Below are the code and all the weights of a small trained network. Each question names an input and a class and asks about switching units off, where a switched-off unit gives its printed mean instead of its output.

import numpy as np


def w(rows, s, z=0):
    codes = np.array(rows[::2]) - 128.0
    scale = np.full(codes.shape[1], s)
    scale[-1] = z or s
    return codes * scale


def f(y):
    return y / 2 * (1 + np.tanh(0.7978845608 * (y + 0.044715 * y**3)))


def log_softmax(a):
    a = a - a.max(-1, keepdims=True)
    return a - np.log(np.exp(a).sum(-1, keepdims=True))


def net(x, mask):
    res = np.array(x, float).reshape(1, 8) / 4 @ E
    y = f(res @ A[0][:, :-1].T + A[0][:, -1])
    res = res + np.where(mask, y, B[0][:, -1]) @ B[0][:, :-1]
    return log_softmax(res[-1] @ U[:, :-1].T + U[:, -1])


A, B = {}, {}
E = w([
[132,114,112,131,129,124],'x0',
[140,120,127,140,119,143],'x1',
[247,145,200,102,90,50],'x2',
[105,153,138,105,151,111],'x3',
[138,171,72,3,59,175],'x4',
[135,126,112,137,133,124],'x5',
[150,105,119,154,105,146],'x6',
[138,108,120,135,128,133],'x7',
],0.0062)
A[0] = w([
[133,183,84,73,62,173,92],'N1',
[139,146,97,61,96,188,95],'N2',
[109,140,68,3,114,119,119],'N3',
[45,74,89,113,157,149,97],'N4',
[126,120,122,180,188,96,77],'N5',
[148,155,41,63,95,149,87],'N6',
[235,123,171,84,146,69,106],'N7',
[207,129,158,112,90,54,101],'N8',
[134,179,148,120,180,107,254],'N9',
[107,117,134,199,199,78,153],'N10',
[88,97,145,188,160,85,83],'N11',
[77,126,78,133,186,203,80],'N12',
],0.0072,0.0082)
B[0] = w([
[198,128,214,140,173,87,151],'N1',
[184,128,195,156,173,60,145],'N2',
[181,91,156,125,174,119,171],'N3',
[96,187,89,216,178,146,147],'N4',
[202,143,210,143,189,97,129],'N5',
[188,153,187,121,190,65,147],'N6',
[15,224,81,198,214,215,171],'N7',
[36,236,111,219,213,245,163],'N8',
[116,57,25,77,1,132,254],'N9',
[201,74,140,89,140,101,188],'N10',
[189,154,226,114,182,88,139],'N11',
[104,225,186,218,188,159,146],'N12',
],0.0071,0.0072)
U = w([
[52,249,134,217,187,193,22],'0',
[134,112,109,129,86,131,211],'1',
[127,109,118,126,94,125,194],'2',
[127,104,102,122,95,131,162],'3',
[125,114,104,123,90,118,144],'4',
[198,121,217,127,178,69,3],'5',
[99,114,127,128,66,130,115],'6',
],0.011,0.006)

Each question gives the input, the list of numbers given to net, and the class t.
The units are the neurons (one row each of A and B). Each row of codes is followed by its name. A weight is (code - 128) times the scale printed after its matrix; where a second scale follows, it is the last column's (A, B and U).
mask holds one flag per neuron, in row order. A switched-off neuron (its flag False) gives its mean, the last column of its row in B, instead of its output. The means were averaged over made-up inputs and are rounded, as every weight is.
A unit's drop is (log p(t) with every unit on - log p(t) with that unit switched off) / (log p(t) with every unit on - log p(t) with every unit switched off).
The circuit of an input: a set's keep is (log p(t) with only the set's units on - log p(t) with every unit switched off) / (log p(t) with every unit on - log p(t) with every unit switched off). Starting from all 12 units, units are removed one at a time, each time the one whose removal leaves the highest keep (on an exact tie, the one counted first), for as long as the keep stays at least 0.8.
circuit, biggest first: the units of the circuit, biggest drop first
most important unit: the unit with the biggest drop
k most important neurons: the k neurons with the biggest drops, biggest first
drop when u is switched off: that unit's drop, to one decimal
input [-5,2,7,0,-4,-5,-5,-7], class 0: circuit, biggest first	[N7]
input [-4,5,-5,-1,-8,-6,-7,-2], class 5: 2 most important neurons	[N11 N10]
input [2,6,0,0,-8,4,5,2], class 5: circuit, biggest first	[N11 N10]
input [5,4,-7,-4,5,4,8,-2], class 0: circuit, biggest first	[N12 N9]
input [2,5,6,4,8,4,5,-7], class 5: circuit, biggest first	[N1 N6]
input [-2,-8,8,-4,8,-3,-5,5], class 0: 2 most important neurons	[N7 N8]
input [4,1,-8,-1,8,-8,-8,-4], class 0: 2 most important neurons	[N12 N4]
input [-7,-4,3,5,7,-6,-1,-6], class 5: 4 most important neurons	[N1 N3 N2 N6]
input [-4,-2,-7,1,5,-5,2,7], class 0: 4 most important neurons	[N12 N4 N9 N10]
input [-4,-8,-8,1,8,-6,7,2], class 0: 2 most important neurons	[N12 N4]
input [-1,-6,-7,4,5,0,1,6], class 0: 4 most important neurons	[N12 N4 N10 N9]
input [2,2,7,-2,-4,-1,-4,-3], class 0: 2 most important neurons	[N7 N8]
input [1,-7,-3,3,8,3,0,2], class 5: drop when N6 is switched off	0.2
input [0,3,8,-5,4,-4,-2,-4], class 0: drop when N9 is switched off	0.0
input [-3,-7,8,2,8,4,6,0], class 0: drop when N7 is switched off	0.5
input [4,3,-5,4,7,2,-3,0], class 5: drop when N3 is switched off	0.2
input [-5,-8,8,8,-8,4,0,2], class 0: most important unit	N7
